In the rows, zero is written as 128.
Facts:
brostus η:puzol ψ:e
bikar η:drogre ψ:e Φ:kufos vebu
drefe η:broplol ψ:f
lobota ψ:c Φ:mubron drutrasku
dovuflur ψ:f
fopli η:plozur ψ:b
bopon ψ:b Φ:fopli
kleti η:zefliflan ψ:a Φ:kiton
vegul η:skitro ψ:e Φ:famum
paplik η:plekledru ψ:b
skesor ψ:e Φ:pevugral rufigren dremek
buras η:segi ψ:b Φ:drutrasku
bapi ψ:e Φ:kletrar pidrar drisken
rogus η:kletrar ψ:d Φ:befe gekate
moklas ψ:a
tafu ψ:e Φ:silil badriflur
tipa ψ:e Φ:nestos
rufigren η:vatru ψ:d
gega ψ:a Φ:kovas
zustan η:bruvo ψ:e
brofum ψ:e Φ:savo
treskeles ψ:b Φ:tipa grukludo
plozur η:ludrotrar ψ:c
vikiski ψ:c Φ:trustin treskeles
mubron ψ:f
nestos ψ:a Φ:kleti
flanir η:gidir ψ:b
vebu ψ:f
grukludo η:lisum ψ:a Φ:sazan nemitro
betor ψ:d Φ:sirus
sirus ψ:b
mipe ψ:c
lisum ψ:a
purik ψ:b Φ:rufigren
kletrar ψ:d Φ:desa badriflur
zaklok η:drutrasku ψ:b Φ:futrevun
sazan η:pevugral ψ:f Φ:gekate kovas
trigak ψ:a Φ:drutrasku
fufan η:buras ψ:d Φ:futrevun potul
biflal η:ropor ψ:d Φ:klafas
skaskil ψ:f
puzol ψ:c Φ:vebu
potul η:stekle ψ:e Φ:silil kovas kleti
trastuplol η:trasker ψ:a
skitro ψ:d Φ:zodren paplik
savo η:paplik ψ:a Φ:zegren gega kiton
zefliflan ψ:a Φ:vatru
skebem η:zozil ψ:d
stekle ψ:e Φ:potul
befe ψ:b Φ:gekate
gabrim ψ:d
ropor η:flikes ψ:a
redon η:savo ψ:b Φ:plufil bruskas
segi η:vilem ψ:a
diser η:brostus ψ:b
dremek ψ:a Φ:gidral zaklok
vatru η:skebem ψ:d Φ:diser silil trigak gekate
klafas ψ:c
badriflur ψ:a Φ:gekate
pidrar ψ:c
bisteskor ψ:c
zinul ψ:e
stimo η:biflal ψ:a Φ:klibek
skuzos ψ:b
bekam η:sipo ψ:d Φ:zegra stupen dremek
nitrus ψ:c
futrevun η:badriflur ψ:e
bufuper ψ:e Φ:grukludo
vizitu η:grukludo ψ:f Φ:dovuflur
grakla ψ:f
kastar ψ:d
bruskas ψ:e
kluno η:kiton ψ:a
potobe ψ:c
zegren ψ:c Φ:fopli bruskas
groskil ψ:e
flatri ψ:b Φ:tugas kiton
tusil η:nitrus ψ:d Φ:zodren silil
zodren η:flatri ψ:b Φ:diser
silil ψ:a Φ:kovas
devetre ψ:b Φ:vizitu
deskiti η:grakla ψ:f Φ:trustin
trustin ψ:a Φ:buras
plufil ψ:f
zegra ψ:e Φ:drutrasku potul
zozil η:skesor ψ:d
gidral ψ:f Φ:rogus vebu
topla ψ:e Φ:kiton
molom ψ:b
tugas ψ:a
drisken η:skubrek ψ:d Φ:zegren zozil
flagek η:redon ψ:b Φ:kufos kleti
plituklil ψ:d Φ:desa
zure η:sirus ψ:e Φ:puzol kufos dovuflur
flikes η:tusil ψ:a Φ:zure
kiton η:fopli ψ:b
ludrotrar ψ:a
skedreso η:gabrim ψ:c
plekledru η:molom ψ:a Φ:drefe drogre
brogra ψ:c
drabro ψ:a Φ:tugas
pivum ψ:a Φ:zegra
drogre η:ralus ψ:a Φ:purik
gidir ψ:b
kufos ψ:b
famum η:zegra ψ:e
pevugral η:bekam ψ:d
stupen ψ:d
bonibu ψ:a Φ:skuzos kiton bufuper
vilem η:befe ψ:b
drutrasku ψ:e Φ:gekate
trasker η:pidrar ψ:c
sipo ψ:e
flatrukar ψ:a
ralus η:potul ψ:e Φ:gekate
nemitro ψ:b Φ:rufigren
kovas ψ:c
klibek ψ:f Φ:kleti vatru
skubrek η:zaklok ψ:e Φ:kluno
gekate ψ:f
bruvo ψ:e Φ:befe
desa η:moklas ψ:f Φ:kovas
sumum ψ:c
broplol η:vizitu ψ:f Φ:zegren

Known rows:
[123 127 124 114 127 124 140 127 128 134 133 123 144 138 123 134 138 129
 138 133 123 126 121 131 117 132 156 118 136 126 130 125 129 129 126 121
 126] : drogre
[119 157 115 156 121 126 125 132 139 130 113 117 140 138 132 126 141 129
 138 122 120 124 106 127 139 118 133 129 135 127 114 140 120 124 117 145
 155] : badriflur
[134 125 130 141 131 126 123 135 126 125 121 130 127 136 137 125 131 130
 130 127 132 129 126 133 129 129 138 128 124 121 143 131 125 131 132 132
 122] : drabro
[118 152 120 131 127 123 145 102 129 136 126 120 160 149 139 148 141 129
 122 121  97 134 126 137  98 122 180 113 134 137 157 138 145 129 132 115
 131] : drisken
[134 127 128  83 129 132 133 122 137 131 123 124 109 130 141 129 116 128
 132 123 137 134 140 125 124 134 106 137 124 123 144 131 129 126 130 137
 110] : mubron
[152  90 136 191 124 137 115 141 121 115 135 140 114  95 101 103 140 130
 115 139 130 110 117 121 149 123  88 139 117 124  86 134 116 125 122  87
 109] : potul
[128 128 131 135 132 125 119 136 126 125 117 128 125 140 135 130 124 129
 127 126 132 134 128 129 126 131 131 132 125 129 142 128 127 130 125 134
 124] : flatrukar
[135 127 126  87 130 132 135 124 138 134 122 125 106 130 142 127 118 128
 133 124 133 129 140 125 125 132 108 136 125 119 145 133 129 125 131 137
 110] : skaskil
[133 130 127 134 129 126 126 129 125 127 124 132 128 133 134 123 126 130
 134 123 129 125 126 131 122 130 133 128 126 123 145 126 127 127 128 128
 119] : bapi
[115 144 119  80 125 122 137 108 131 139 124 115 154 151 145 140 136 124
 116 121 107 134 134 125 113 126 158 126 135 145 148 131 140 131 126 116
 133] : zustan
[135 116 122  72 128 131 135 122 136 138 123 129 114 129 148 111 121 130
 143 135 139 126 131 129 142 134 108 126 143 118 131 124 121 126 123 141
 118] : gidral
[124 134 125 105 125 125 134 115 127 133 131 123 137 137 128 132 133 127
 126 130 121 128 129 126 123 128 143 127 131 132 130 128 134 127 128 120
 126] : skubrek
[127 135 123  72 125 132 146 111 141 138 128 116 119 130 133 138 125 126
 126 129 126 130 140 122 125 130 120 132 133 130 133 138 132 126 130 124
 119] : grakla
[134 127 128  84 130 132 138 122 138 134 122 124 108 132 140 132 117 128
 134 123 135 131 140 127 131 132 110 137 126 119 145 136 130 125 131 135
 112] : plufil
[113 148 119  68 124 122 133 120 129 140 133 117 153 144 149 142 130 124
 115 123 104 130 139 130 111 126 149 126 136 147 150 132 147 132 127 118
 146] : flanir
[127 123 134 151 129 129 126 132 126 125 126 127 118 129 108 138 126 127
 121 132 136 132 125 120 133 132 126 133 127 127 111 125 123 128 127 131
 124] : segi
[135 138 118  93 121 118 132 100 133 128 113 122 149 138 156 143 175 125
 100 120 105 133 140 146 133 122 164 111 147 141 139 156 137 144 145 104
 139] : kleti
[140 101 159 223 133 142 109 163 122 102 143 153  65  71  64 127 107 128
 135 145 191 119 124 113 156 132  64 134 113 116  48 107  98 119 132 154
 119] : nitrus
[134 127 126 126 131 125 131 128 124 130 126 134 129 129 133 118 126 131
 146 124 127 122 124 132 120 132 140 121 129 120 146 125 127 125 129 132
 119] : bufuper

Rows:
No name comes twice in this set of rows, the named rows included.
[132 126 126 110 129 125 127 138 122 128 138 138 133 122 137 116 118 130
 145 125 128 120 131 137 120 132 131 118 130 116 138 122 133 127 130 128
 133] : treskeles
[130 127 126 111 129 127 120 136 124 128 133 134 130 126 139 116 118 128
 132 124 128 126 130 132 124 131 120 127 129 124 139 124 131 129 130 130
 133] : devetre
[134 123 124 135 128 126 120 135 125 129 119 131 131 132 136 114 129 131
 131 125 122 121 128 129 129 126 120 131 122 124 140 132 126 126 124 121
 122] : tafu
[148 111 121  79 125 131 129 114 137 130 116 131 112 122 153 105 140 129
 123 130 133 126 136 134 158 131 103 127 139 117 126 137 125 132 132 127
 117] : klibek
[131 135 129 124 129 126 120 139 122 125 133 134 126 123 134 127 118 129
 134 116 126 126 134 133 118 129 126 126 122 119 144 129 135 127 133 132
 132] : bopon
[119 117 137 125 134 130 116 162 129 130 122 128 131 120 136 126 127 130
 126 124 116 108 148 134 122 121  99 131 116 141 148 139 122 121 121  97
 127] : kovas
[138 116 127  94 125 135 142 116 137 131 134 128 107 119 119 123 124 128
 135 136 143 125 130 123 142 135 106 130 136 119 105 126 121 125 128 129
 113] : vizitu
[129 114 128 128 131 124 129 131 124 127 125 131 135 135 139 117 128 131
 140 131 134 129 125 135 130 133 136 124 130 119 140 119 123 128 125 133
 120] : dremek
[124 126 118  53 122 133 151 126 142 147 127 110 150 138 145 134 143 129
 123 127  78 105 147 128 113 119 123 132 132 134 159 156 134 117 117  56
 113] : desa
[138 140 128 231 121 139 117 131 135 108 131 131 116 102  98 108 125 129
 146 126 159 132  93 123 138 120  94 146 103 108  78 117 116 122 127 165
 139] : drutrasku
[117 142 116  39 124 129 151 102 144 146 127 108 137 148 149 142 133 125
 119 127 113 134 143 125 116 129 136 129 140 135 152 140 141 129 127 115
 123] : drefe
[136 105 131 151 131 130 116 157 124 129 118 128 137 129 133 114 137 133
 125 129  99 103 127 128 128 121 112 137 117 124 153 149 119 120 115  71
 115] : silil
[130 150 120 105 127 134 126 132 146 134 107 121 106 131 145 123 117 129
 142 115 136 124 124 126 137 124  98 139 127 117 128 142 121 119 121 161
 137] : gekate
[135 118 139 212 132 133 119 135 119 117 129 139  96 114  92 133 116 129
 122 139 144 135 114 114 135 130 120 131 123 119  93 122 118 124 129 145
 119] : zozil

Now the same things, written a new way:
Known rows:
[196 103 135 153 105 127 116 149 127 127 173 127 112 152 177 122 152 152
  74 140 126 162 154  80 107 135 109 110  76 124 146 100 153 120 112 140
 135 101 139 128  80 106 152 150  71 149 124 153  84  92] : kiton
[154 129 181  94 192 150  96 101 170 164  97 144 108 153 200 185 169 107
 156 161 114 104 117 144 126 106 133 172 131 131 163 139 160 193 153 130
 172 155 123 119 133 135 116 125 129 143 119 130 110 161] : trigak
[154 135 142 141 113 138 130 115 155 148 142 141 124 104 127 128 130 109
 106 157 132 122 123 125 124 118 128 123 120 130 154 118 132 131 112 129
 124 141 132 152  99 154 146 142 114 135 122 134 120 127] : mipe
[143 118 173  97  83 117 126 151 159 174 119 119 145  77 121 157 138  92
  91 163 144 114  92 134  77 112 149 111 150 164 152 124 152 130 108  87
 141 153 160 127 115 162 176 147  97 138 120 134 142 144] : zustan
[188 113 144 133 120 127 132 134 160 136 149 130 124 130 126 113 157 119
 109 174 114 141 140 124 115 112 123 116  96 130 148 121 156 119 109 147
  98 111 113 130  99 110 145 173  93 142 121 138 104 130] : gidir
[155 122 146  88  96  98  83 170 130 133 103 116 128 115 149 157 153 114
  84 130 149 120  97 115  89 121 116 118 117 132 117 101 158 142 138  94
 138 142 156  91 104 122 184 123  89 103 123 133 120 141] : flagek
[148 124 155 138 114 137 147 114 163 142 143 129 121 111 126 132 126 106
 105 150 124 132 123 131 111 113 137 129 135 141 159 128 139 135 110 129
 141 145 134 163 110 162 144 142 110 145 118 136 120 115] : groskil
[137 151 100 136 152 153 138  91 171  95 111 121  96 133 149 138  95 134
  90 113  84 135 164 159 184 107 122 146 152  68 158 135 113 128 163 156
 145 170 111 186 112 161  99  72 172  87  89 135 116  78] : plekledru
[200 118 129 147 125 142 149 104 132  95 150 152 144 127 117 107  87  72
 113 143 119 145  87 146 103 122 138 128 132 158 177 135  72 110  86 107
  88 180 105 166 107 115 164 168 147 113  74  99 164 101] : kovas
[143 115 177 101  84 123 129 152 163 172 121 121 147  78 120 157 140  94
  90 165 149 111  95 134  78 111 151 111 149 167 151 123 157 129 108  85
 138 147 159 131 117 163 175 148  96 139 121 130 142 143] : famum
[135 135 119 108 138  98 114 131 159  99 102 111  96 126 101 117 152 112
 113 136 121 140 126 145 134 107 102 142 116  88 105 118 150 132 146 140
 123 121 124 126  99 134 156 117 116  95 125 132 109 138] : treskeles
[168 106 167 106 149 105 136 129 168 119 121 115 104 143 152 134 154 112
 112 151 111 166 132 134 105 113 125 141 127 114 139 140 154 122 110 153
 126 113 129 148 107 120 149 140 101 145 118 140 114 114] : skitro
[160 118 165  95  96 124 115 164 156 177 113 123 153  71 130 158 143  97
  92 169 145 106 105 124  86 118 138 115 146 155 139 120 150 115 109  91
 120 159 153 120 117 163 176 136 101 142 123 137 150 158] : trastuplol
[159 130 150  97  83 123 109 158 151 163 120 123 157  80 122 142 155 104
  87 165 143  90 105 123  96 116 130 105 128 153 141 110 153 124 120  96
 110 147 141 102 111 132 181 151  92 117 124 126 137 164] : flanir
[140 169 101 150 111 172 141  83 162 122 147 124 122 122 136 146  66 141
  79 130  89 115 168 148 187  97 149 114 152  89 202 128 115 126 155 158
 143 168 108 187 106 144  84  82 185  87  76 137 111  60] : nitrus
[175 123 183  84 195 134  99 100 178 154 106 142  97 179 185 176 202 116
 161 189 115 112 123 142 128  95 129 155  95 128 168 134 194 202 165 147
 146 113 113  97 128  89 111 164 116 136 126 130  89 171] : buras
[142 126 165 128 123 137 143 120 160 140 136 124 137  98 144 131 131 124
  94 149 115 117 139 128 118 122 128 135 136 136 159 133 137 123 104 142
 129 151 121 161 112 151 156 129 106 141 115 128 129 118] : stupen
[132 137 115 190 150 157 166  64 173 105 150 155 103 115 138  84 133 118
  92 121 117 116 126 150 162 144 104 151 122 112 144 118  87 140 115 142
 144 168 122 209 106 195 140 122 118 128 122 122 108  90] : sipo
[123 140 115 105 134  94 125 133 175 100  94 100 101 108  66 108 152 105
 126 150 121 133 124 156 142  96 102 138 125  80  96 124 160 125 146 148
 100 119 115 132  99 141 156 121 121  91 131 134 113 154] : purik

Rows:
No name comes twice in this set of rows, the named rows included.
[148 128 160 100  82 121 113 151 149 173 116 123 150  75 118 154 140  95
  94 168 155 103  95 125  85 117 141 106 139 153 147 114 146 129 108  89
 121 148 157 115 107 152 175 154  99 128 128 133 140 155] : skedreso
[133 137  98 166 177 137 137  82 168  89 112 149  83 129 149  89 145 122
 104 108 107 129 132 154 170 145  83 171 121  75 109 121  91 137 136 151
 134 166 121 189 104 191 136  95 130 110 129 130 111 106] : flikes
[131 122 174  80 112  98 104 150 161 156  81 116 120  95 129 171 147  90
 111 154 155 121  86 142  82 107 142 126 146 137 129 124 159 144 129  86
 144 140 168 113 118 151 166 131 112 120 130 136 130 156] : deskiti
[135 118 150 122 135 110 124 125 154 114 113 115  90 141 140 139 133 108
 102 122 130 164 119 134 113 118 122 147 131 111 125 127 148 147 133 124
 163 125 152 147 104 156 145 111 115 125 121 143 105 102] : tipa
[179 117 135 117 135 110 120 130 159 118 128 123 102 148 131 120 163 113
 117 162 116 155 135 127 119 105 114 129  97 108 131 125 160 129 126 150
 113 102 125 123  95 103 148 156  99 127 122 142  98 130] : redon
[104 150 140 153 165 119 118 107 131 106 127 127  87 123  86 103 113 101
 158 122 137 145 131 123 135 111 104 172 118 100 107 119 140 160 124 156
 150 122  93 145  85 174 150  94 127 132 144 136  97 132] : puzol
[184 109 132 128 126 110 110 143 140 113 140 122  98 164 163 123 159 134
  99 141 119 171 140 105 112 122 106 122  82 108 126 110 160 131 129 147
 133  99 136 120  88 104 148 142  88 131 123 151  89 112] : flatri
[161 104 143 104 150  96 129 142 178 120  99 110  84 137 114 129 157 100
 124 164 122 181 133 145 115 103 117 145 124  94 105 143 162 114 125 150
 112 100 134 136 101 137 145 141 112 138 131 150 117 140] : drogre
[132 120 186  69 125 105 107 156 153 144  85 110 138  99 158 171 149  99
  98 142 139 116  93 139  79 123 138 133 156 151 137 132 152 138 124  92
 139 158 152 116 125 141 178 125 111 123 112 126 149 143] : fufan
[138 126 165 101 178 125 111 116 173 135  87 125 102 136 153 164 156 111
 133 155 131 125 127 145 130 111 124 164 130 113 139 136 161 158 153 127
 145 141 123 129 119 151 131 115 132 128 122 135 120 150] : trustin
[153 115 161  82 111 104  96 167 148 155  89 115 127  98 150 168 147  98
  95 141 148 128 100 127  81 122 130 130 145 133 118 116 151 130 128  89
 142 151 164 103 111 155 177 116 102 128 129 141 136 149] : stimo
[138 132 139 117 142 113 117 120 160 128 106 125  95 125 124 138 141 104
 123 142 137 139 114 144 125 109 117 143 124 105 131 125 145 150 135 130
 137 127 137 137 100 148 142 124 123 114 127 139 110 130] : vikiski
[135 127 129 125 128 102 116 131 152 115 112 114  88 125 123 127 136 115
 106 130 137 145 121 129 124 117 112 137 122  91 115 115 142 137 133 125
 138 120 142 139  93 155 144 113 118 113 132 146 103 116] : zegren

Now the same things, written a new way:
Known rows:
[139 103 136 122 141 148 120  86 144 149 135 141 127 130 136 139 129 153
 141 122 127 134 132 169 187 120 123 103 126 112 151 118] : futrevun
[123 131 137 127 126 134 121  94 147 141 132 125 127 135 133 137 128 136
 143 132 125 133 130 149 151 124 125 123 132 133 131 130] : pevugral
[125 117 120 133 139 126 130 148 110 122 123 126 133 127 112 116 129 124
 115 127 126 137 131 110 109 124 141 125 145 136 133 138] : zaklok
[102 126 123 137 116 116 139 132 131 112 137 104 138 129 144 128 125 123
 145 120 132 136 127 124 126 119 116 149 141 140 114 136] : ropor
[120 129 136 125 123 134 125 101 143 144 135 124 126 131 141 135 127 133
 134 126 125 131 131 147 145 116 124 120 134 126 134 129] : trasker
[121 121 125 137 113 128 137 136 131 121 134 112 135 124 132 131 121 129
 120 126 118 136 129 129 116 115 134 131 149 153 116 139] : fopli
[118 143 129 132 137 130 123 128 121 129 120 119 126 137 112 120 136 111
 118 139 128 130 133 119 102 133 154 124 134 135 117 137] : bekam
[151 111 137 121 145 144 110 102 130 143 127 158 124 132 116 133 133 148
 125 111 126 132 133 155 185 129 124 100 120 100 152 113] : vegul
[107 143 129 133 117 124 131 116 147 138 126 108 128 135 132 132 127 118
 138 142 127 130 131 130 106 120 140 138 144 142 116 141] : skebem
[135 125 129 130 130 140 133 116 138 128 130 119 128 121 142 142 119 132
 125 136 124 124 121 140 121 125 133 127 122 142 122 132] : bruskas
[134 115 113 117  92 117 129 150 129 111 111 140 129 118 126 123 136 119
 146 125 160 121 129 108 133 130 118 156 106 121 172 123] : nestos
[125 122 129 106 106 118 119 109 132 139 163 127 126 137 141 138 119 144
 137 144 121 115 120 133  53 132 121 149 134 132 121 112] : kovas
[145 127 127 127 143 135 121 134 120 119 117 134 125 126 120 129 126 127
 108 129 128 122 123 122 110 135 134 120 115 130 126 127] : bapi
[ 77 152 110 144 104  98 150 173 123 105 130  65 141 130 142 115 123  91
 137 141 129 134 125  86  53 114 131 175 160 167  83 161] : lisum
[ 98 145 118 136 118 120 142 148 137 132 130  90 132 130 133 124 122 106
 123 148 118 129 131 109  84 111 148 153 154 154 101 151] : sipo
[116 130 132 124 140 137 127 101 143 157 134 119 124 130 141 136 127 132
 125 126 125 127 133 152 151 110 121 120 129 116 126 127] : grakla
[126 126 124 126 154 135 134 113 140 146 131 114 121 124 150 136 123 124
 127 141 131 118 123 142 121 123 120 128 114 127 128 138] : dovuflur
[129 123 126 127 133 139 135 119 138 131 130 119 127 125 141 135 122 132
 133 139 127 125 122 137 121 129 131 128 124 139 131 134] : groskil
[121 135 126 125 146 141 136 113 134 144 134 111 123 121 146 138 123 125
 123 140 127 120 124 146 123 124 134 125 116 132 121 129] : mubron

Rows:
No name comes twice in this set of rows, the named rows included.
[140 128 122 128 183 131 122 124 121 138 114 132 116 130 127 119 129 117
 114 134 131 118 121 117 130 131 111 119 109 103 143 145] : gidral
[144 114 123 117  43 123 109 143 152 125 105 173 129 119 115 141 140 141
 138  88 164 126 146 137 212 111 115 139 103 113 191  97] : kleti
[137 132 137 125 131 122 107 113 126 137 126 147 123 142 109 129 133 136
 117 124 122 128 129 130 123 136 128 118 129 112 126 121] : kletrar
[141 148 138 120 121 108 127 118 135 147 121 156 119 134 115 115 135 135
 159 137 121 127 134 119 166 146 125 128 132  94 141 117] : vatru
[134 109 123 110 100 104 109 145 108 111 164 146 136 139 121 132 125 146
 125 120 128 117 119 117  41 143 108 159 127 122 116  92] : gega
[126 120 132 125 131 137 131 105 145 144 134 124 127 130 134 137 126 136
 137 129 122 132 131 148 153 117 130 121 134 129 132 128] : brostus
[ 93 154 123 133 114 116 136 137 137 133 128  86 130 131 140 122 124 103
 122 147 121 127 131 110  76 112 141 146 153 153 100 152] : plozur
[127 115 126 125 124 121 124 129 121 118 123 140 132 129 124 119 136 136
 143 111 141 135 131 123 157 131 108 130 125 108 149 119] : zefliflan
[156  90 133 120 140 138 120 111 123 135 127 164 127 127 112 127 134 157
 132 107 129 138 130 147 187 129 118 105 126 103 168 115] : zodren
[119 129 133 123 140 157 149 141  91 121 139 132 132 111 109 115 141 132
 134 129 129 142 139 152 157 150 189  87 130 129 125  98] : buras
[145 132 126 128 127 135 121 141 126 119 118 136 126 123 118 134 127 126
 108 126 126 120 128 122 120 137 143 121 112 133 127 125] : brofum

